Below are the code and all the weights of a small trained network. Each question names an input and a target symbol and asks about switching units off, where a switched-off unit gives its printed mean instead of its output.

import numpy as np


def w(rows, s, z=0):
    codes = np.array(rows[::2]) - 128.0
    scale = np.full(codes.shape[1], s)
    scale[-1] = z or s
    return codes * scale


def norm(h):
    return h / np.sqrt((h * h).mean(-1, keepdims=True) + 1e-5)


def f(y):
    return y / 2 * (1 + np.tanh(0.7978845608 * (y + 0.044715 * y**3)))


def softmax(a):
    e = np.exp(a - a.max(-1, keepdims=True))
    return e / e.sum(-1, keepdims=True)


def log_softmax(a):
    a = a - a.max(-1, keepdims=True)
    return a - np.log(np.exp(a).sum(-1, keepdims=True))


def net(x, mask):
    ids = ['βγλμστω'.index(c) for c in x.split()]
    T = len(ids)
    res = E[ids] + P[:T]
    u = 0
    for l in range(2):
        r = norm(res)
        for j in range(3):
            rows = slice(3 * j, 3 * j + 3)
            q, k, v = (r @ M[l][rows].T for M in (Q, K, V))
            z = softmax(np.where(np.tri(T) > 0, q @ k.T / 3**0.5, -1e9)) @ v
            o = O[l][rows]
            res = res + np.where(mask[u + j], z, o[:, -1]) @ o[:, :-1]
        u += 3
        y = f(norm(res) @ A[l][:, :-1].T + A[l][:, -1])
        res = res + np.where(mask[u : u + 4], y, B[l][:, -1]) @ B[l][:, :-1]
        u += 4
    return log_softmax(norm(res)[-1] @ U[:, :-1].T + U[:, -1])


Q, K, V, O, A, B = {}, {}, {}, {}, {}, {}
E = w([
[140,84,120,90],'β',
[112,84,77,136],'γ',
[96,109,92,179],'λ',
[127,159,109,171],'μ',
[35,107,165,124],'σ',
[83,16,5,194],'τ',
[157,64,122,102],'ω',
],0.0029)
P = w([
[74,247,173,201],'0',
[152,126,166,135],'1',
[147,117,170,132],'2',
[140,114,172,136],'3',
[138,112,176,133],'4',
[134,110,179,133],'5',
[136,105,176,125],'6',
[132,104,178,130],'7',
[133,100,180,125],'8',
[133,96,178,122],'9',
],0.0015)
Q[0] = w([
[254,145,249,98],'0.h1',
[150,44,174,164],'0.h1',
[99,187,119,149],'0.h1',
[96,1,114,124],'0.h2',
[137,177,109,175],'0.h2',
[152,189,124,113],'0.h2',
[137,131,82,165],'0.h3',
[127,104,121,204],'0.h3',
[189,191,163,94],'0.h3',
],0.0041)
K[0] = w([
[225,2,58,241],'0.h1',
[126,202,46,221],'0.h1',
[117,99,168,85],'0.h1',
[18,110,61,129],'0.h2',
[198,115,113,152],'0.h2',
[192,151,162,127],'0.h2',
[120,177,132,138],'0.h3',
[100,179,129,200],'0.h3',
[135,63,99,98],'0.h3',
],0.004)
V[0] = w([
[159,192,3,102],'0.h1',
[66,98,212,135],'0.h1',
[69,139,156,179],'0.h1',
[126,200,131,55],'0.h2',
[103,68,144,83],'0.h2',
[179,135,150,187],'0.h2',
[171,125,200,213],'0.h3',
[93,128,113,115],'0.h3',
[160,38,158,103],'0.h3',
],0.0022)
O[0] = w([
[2,151,136,97,64],'0.h1',
[188,142,116,148,187],'0.h1',
[173,142,135,104,220],'0.h1',
[63,141,113,215,2],'0.h2',
[126,131,166,154,143],'0.h2',
[223,17,153,162,135],'0.h2',
[192,81,149,153,172],'0.h3',
[131,171,113,70,144],'0.h3',
[150,121,93,213,125],'0.h3',
],0.0019,0.0016)
A[0] = w([
[172,84,231,204,184],'0.n1',
[5,154,158,166,251],'0.n2',
[176,73,143,6,134],'0.n3',
[134,132,61,154,134],'0.n4',
],0.0019,0.0013)
B[0] = w([
[81,139,108,35,250],'0.n1',
[237,92,168,60,183],'0.n2',
[142,255,209,241,176],'0.n3',
[118,104,121,54,147],'0.n4',
],0.002,0.0011)
Q[1] = w([
[127,103,19,183],'1.h1',
[107,203,165,88],'1.h1',
[127,51,65,103],'1.h1',
[124,184,182,160],'1.h2',
[153,138,37,151],'1.h2',
[180,99,253,81],'1.h2',
[109,115,117,120],'1.h3',
[178,111,164,140],'1.h3',
[128,209,111,100],'1.h3',
],0.0067)
K[1] = w([
[129,193,86,135],'1.h1',
[216,49,113,108],'1.h1',
[58,174,96,165],'1.h1',
[177,88,179,191],'1.h2',
[165,193,52,130],'1.h2',
[83,128,254,90],'1.h2',
[95,111,129,99],'1.h3',
[179,137,85,132],'1.h3',
[157,147,171,137],'1.h3',
],0.0058)
V[1] = w([
[125,105,107,207],'1.h1',
[150,172,222,75],'1.h1',
[145,80,74,1],'1.h1',
[106,77,186,177],'1.h2',
[248,88,140,180],'1.h2',
[68,48,164,107],'1.h2',
[210,80,140,94],'1.h3',
[161,108,47,193],'1.h3',
[113,83,130,121],'1.h3',
],0.0031)
O[1] = w([
[194,130,188,210,173],'1.h1',
[34,158,132,90,51],'1.h1',
[120,105,9,158,151],'1.h1',
[61,177,161,3,205],'1.h2',
[175,211,49,98,233],'1.h2',
[96,140,184,120,241],'1.h2',
[76,165,204,193,254],'1.h3',
[60,187,99,103,251],'1.h3',
[157,119,176,81,204],'1.h3',
],0.0022,0.0012)
A[1] = w([
[38,237,82,4,4],'1.n1',
[147,217,29,158,172],'1.n2',
[186,114,127,170,62],'1.n3',
[176,105,128,111,98],'1.n4',
],0.0036,0.0018)
B[1] = w([
[200,137,91,105,57],'1.n1',
[64,164,153,138,254],'1.n2',
[254,145,107,165,123],'1.n3',
[142,158,129,157,161],'1.n4',
],0.0043,0.00053)
U = w([
[167,178,16,9,136],'β',
[22,164,79,113,26],'γ',
[230,119,233,164,149],'λ',
[56,247,127,225,140],'μ',
[47,68,209,35,150],'σ',
[48,3,26,221,226],'τ',
[211,126,104,205,1],'ω',
],0.0057,0.00085)

Each question gives the input, a string of symbols that net reads in full, and the target symbol t.
The units are the heads (3 rows each of Q, K, V and O) and the neurons (one row each of A and B). Each row of codes is followed by its name. A weight is (code - 128) times the scale printed after its matrix; where a second scale follows, it is the last column's (O, A, B and U).
mask holds one flag per unit, layer by layer, with each layer's heads first. A switched-off unit (its flag False) gives its mean, the last column of its rows in O or B, instead of its output. The means were averaged over made-up inputs and are rounded, as every weight is.
A unit's drop is (log p(t) with every unit on - log p(t) with that unit switched off) / (log p(t) with every unit on - log p(t) with every unit switched off).
The circuit of an input: a set's keep is (log p(t) with only the set's units on - log p(t) with every unit switched off) / (log p(t) with every unit on - log p(t) with every unit switched off). Starting from the 12 units with the biggest drops (on a tie, the unit counted first), units are removed one at a time, each time the one whose removal leaves the highest keep (on an exact tie, the one counted first), for as long as the keep stays at least 0.8.
circuit, biggest first: the units of the circuit, biggest drop first
unit that matters most: the unit with the biggest drop
k most important neurons of layer l: the k neurons of layer l with the biggest drops, biggest first
which heads matter: for each layer, one digit per head in row order, 1 if its drop is at least 0.15 and else 0, layers parted by /
drop when u is switched off: that unit's drop, to one decimal
input λ γ τ τ ω μ λ, target λ: which heads matter => 010 / 100
input σ γ λ λ σ λ β λ τ λ, target β: 2 most important neurons of layer 0 => [0.n3, 0.n2]
input σ ω μ γ γ, target β: 2 most important neurons of layer 1 => [1.n1, 1.n3]
input σ γ μ σ γ β λ, target β: circuit, biggest first => [1.h1, 1.h2, 1.n1, 0.n3]
input σ σ γ, target β: circuit, biggest first => [0.n2, 1.h1, 1.n1]
input β μ γ ω γ ω λ γ, target γ: unit that matters most => 0.n3
input τ λ μ λ μ λ λ λ, target ω: circuit, biggest first => [1.h1, 0.n3, 1.h2]
input β β λ, target γ: circuit, biggest first => [1.h1, 0.n3]
input μ λ γ γ, target σ: circuit, biggest first => [1.h1, 0.h3]
input λ γ σ λ, target λ: which heads matter => 000 / 100
input μ σ γ ω γ, target σ: which heads matter => 011 / 100
input τ ω μ λ λ β γ γ γ λ, target ω: which heads matter => 100 / 100
input λ γ σ μ ω γ β τ γ, target λ: which heads matter => 000 / 100
input β γ β, target β: which heads matter => 110 / 110
input τ γ γ γ, target ω: circuit, biggest first => [1.h1]
input γ μ β, target β: which heads matter => 100 / 110
input μ β σ γ λ τ λ μ λ, target σ: 2 most important neurons of layer 1 => [1.n3, 1.n2]
input ω τ λ γ γ λ τ μ λ γ, target μ: 2 most important neurons of layer 1 => [1.n2, 1.n1]
input β γ λ λ γ μ σ ω γ, target γ: drop when 0.n3 is switched off => 0.7
input μ γ λ, target σ: drop when 1.h1 is switched off => 0.3
input τ ω λ γ, target ω: drop when 1.n3 is switched off => 0.1
